Below is a small trained network, with its code and all its weights. Each question gives an input and a class and asks what happens when units are switched off, that is, made to give their printed mean instead of their output.

import numpy as np


def w(rows, s, z=0):
    codes = np.array(rows[::2]) - 128.0
    scale = np.full(codes.shape[1], s)
    scale[-1] = z or s
    return codes * scale


def norm(h):
    return h / np.sqrt((h * h).mean(-1, keepdims=True) + 1e-5)


def f(y):
    return np.maximum(y, 0)


def log_softmax(a):
    a = a - a.max(-1, keepdims=True)
    return a - np.log(np.exp(a).sum(-1, keepdims=True))


def net(x, mask):
    res = np.array(x, float).reshape(1, 3) / 4 @ E
    u = 0
    for l in range(3):
        y = f(norm(res) @ A[l][:, :-1].T + A[l][:, -1])
        res = res + np.where(mask[u : u + 6], y, B[l][:, -1]) @ B[l][:, :-1]
        u += 6
    return log_softmax(norm(res)[-1] @ U[:, :-1].T + U[:, -1])


A, B = {}, {}
E = w([
[138,85,224,35,159,156,126],'x0',
[111,93,89,104,158,194,14],'x1',
[253,164,86,117,186,143,117],'x2',
],0.0066)
A[0] = w([
[194,122,91,119,132,158,50,78],'L0N0',
[85,119,164,107,161,147,131,65],'L0N1',
[85,125,113,110,162,193,9,1],'L0N2',
[99,124,102,122,138,179,18,142],'L0N3',
[122,86,72,141,107,143,38,44],'L0N4',
[72,129,36,162,142,169,25,56],'L0N5',
],0.011,0.0033)
B[0] = w([
[224,153,94,145,151,158,156,207],'L0N0',
[133,150,182,149,70,92,175,163],'L0N1',
[229,35,57,126,63,3,174,235],'L0N2',
[16,28,170,127,247,235,69,246],'L0N3',
[91,186,191,90,121,135,165,207],'L0N4',
[84,248,180,150,77,145,180,254],'L0N5',
],0.011,0.0079)
A[1] = w([
[220,228,26,146,130,104,93,65],'L1N0',
[68,155,107,210,159,175,155,171],'L1N1',
[89,6,115,131,143,80,52,75],'L1N2',
[194,44,56,103,200,128,91,16],'L1N3',
[95,109,37,169,52,58,101,3],'L1N4',
[227,177,160,92,221,203,121,84],'L1N5',
],0.013,0.0016)
B[1] = w([
[128,55,110,143,68,206,133,227],'L1N0',
[156,130,124,94,103,63,109,241],'L1N1',
[149,162,52,186,95,166,171,181],'L1N2',
[118,136,251,93,136,155,95,204],'L1N3',
[162,198,120,124,188,101,160,176],'L1N4',
[127,186,88,134,146,32,153,255],'L1N5',
],0.017,0.0083)
A[2] = w([
[72,126,185,96,133,113,118,99],'L2N0',
[7,153,112,156,143,131,73,60],'L2N1',
[105,61,105,148,127,183,93,72],'L2N2',
[129,41,89,175,134,186,145,157],'L2N3',
[152,164,64,117,163,50,126,54],'L2N4',
[175,122,181,113,225,120,52,6],'L2N5',
],0.017,0.0021)
B[2] = w([
[121,93,170,124,190,182,121,216],'L2N0',
[161,64,221,124,183,147,196,166],'L2N1',
[120,171,77,252,82,162,130,160],'L2N2',
[137,63,104,73,60,162,19,206],'L2N3',
[137,183,58,119,189,85,85,255],'L2N4',
[22,60,201,132,122,164,192,168],'L2N5',
],0.014,0.0097)
U = w([
[156,207,73,132,166,47,138,245],'0',
[87,112,247,127,164,148,178,2],'1',
[148,85,77,170,25,185,96,73],'2',
],0.011,0.00038)

Each question gives the input, the list of numbers given to net, and the class t.
The units are the neurons (one row each of A and B). Each row of codes is followed by its name. A weight is (code - 128) times the scale printed after its matrix; where a second scale follows, it is the last column's (A, B and U).
mask holds one flag per neuron, layer by layer. A switched-off neuron (its flag False) gives its mean, the last column of its row in B, instead of its output. The means were averaged over made-up inputs and are rounded, as every weight is.
A unit's drop is (log p(t) with every unit on - log p(t) with that unit switched off) / (log p(t) with every unit on - log p(t) with every unit switched off).
unit that matters most: the unit with the biggest drop
k most important neurons: the k neurons with the biggest drops, biggest first
k most important neurons of layer l: the k neurons of layer l with the biggest drops, biggest first
drop when u is switched off: that unit's drop, to one decimal
input [-6,1,-8], class 1: 4 most important neurons : L0N2; L1N5; L0N5; L2N1
input [3,7,7], class 1: unit that matters most : L1N3
input [1,1,5], class 1: 2 most important neurons of layer 1 : L1N3; L1N5
input [-2,-7,5], class 2: 2 most important neurons : L0N3; L1N0
input [-1,-4,-8], class 0: 2 most important neurons of layer 1 : L1N4; L1N3
input [2,5,4], class 1: 3 most important neurons : L1N3; L0N3; L0N2
input [1,6,-8], class 2: 4 most important neurons of layer 1 : L1N2; L1N5; L1N3; L1N4
input [0,-2,-6], class 0: 2 most important neurons of layer 1 : L1N3; L1N0
input [4,6,-4], class 2: 2 most important neurons : L0N3; L0N2
input [-8,1,-3], class 1: 3 most important neurons : L0N2; L0N5; L1N5
input [0,4,0], class 1: 2 most important neurons of layer 0 : L0N4; L0N3
input [4,5,-8], class 2: 2 most important neurons : L1N2; L0N2
input [6,-7,1], class 0: 3 most important neurons : L1N3; L0N5; L1N0
input [-8,-3,5], class 2: unit that matters most : L1N0
input [-2,-3,4], class 2: 2 most important neurons : L0N3; L1N0
input [-4,8,-8], class 1: 2 most important neurons : L0N5; L0N3
input [-7,3,0], class 1: 2 most important neurons : L0N5; L1N5
input [5,-4,3], class 0: drop when L1N0 is switched off : 0.0
input [-2,-1,3], class 2: drop when L1N0 is switched off : 1.2
input [7,2,-3], class 2: unit that matters most : L1N2
input [-2,-6,-7], class 0: drop when L0N3 is switched off : 0.1
input [2,3,-7], class 2: drop when L1N2 is switched off : 0.4
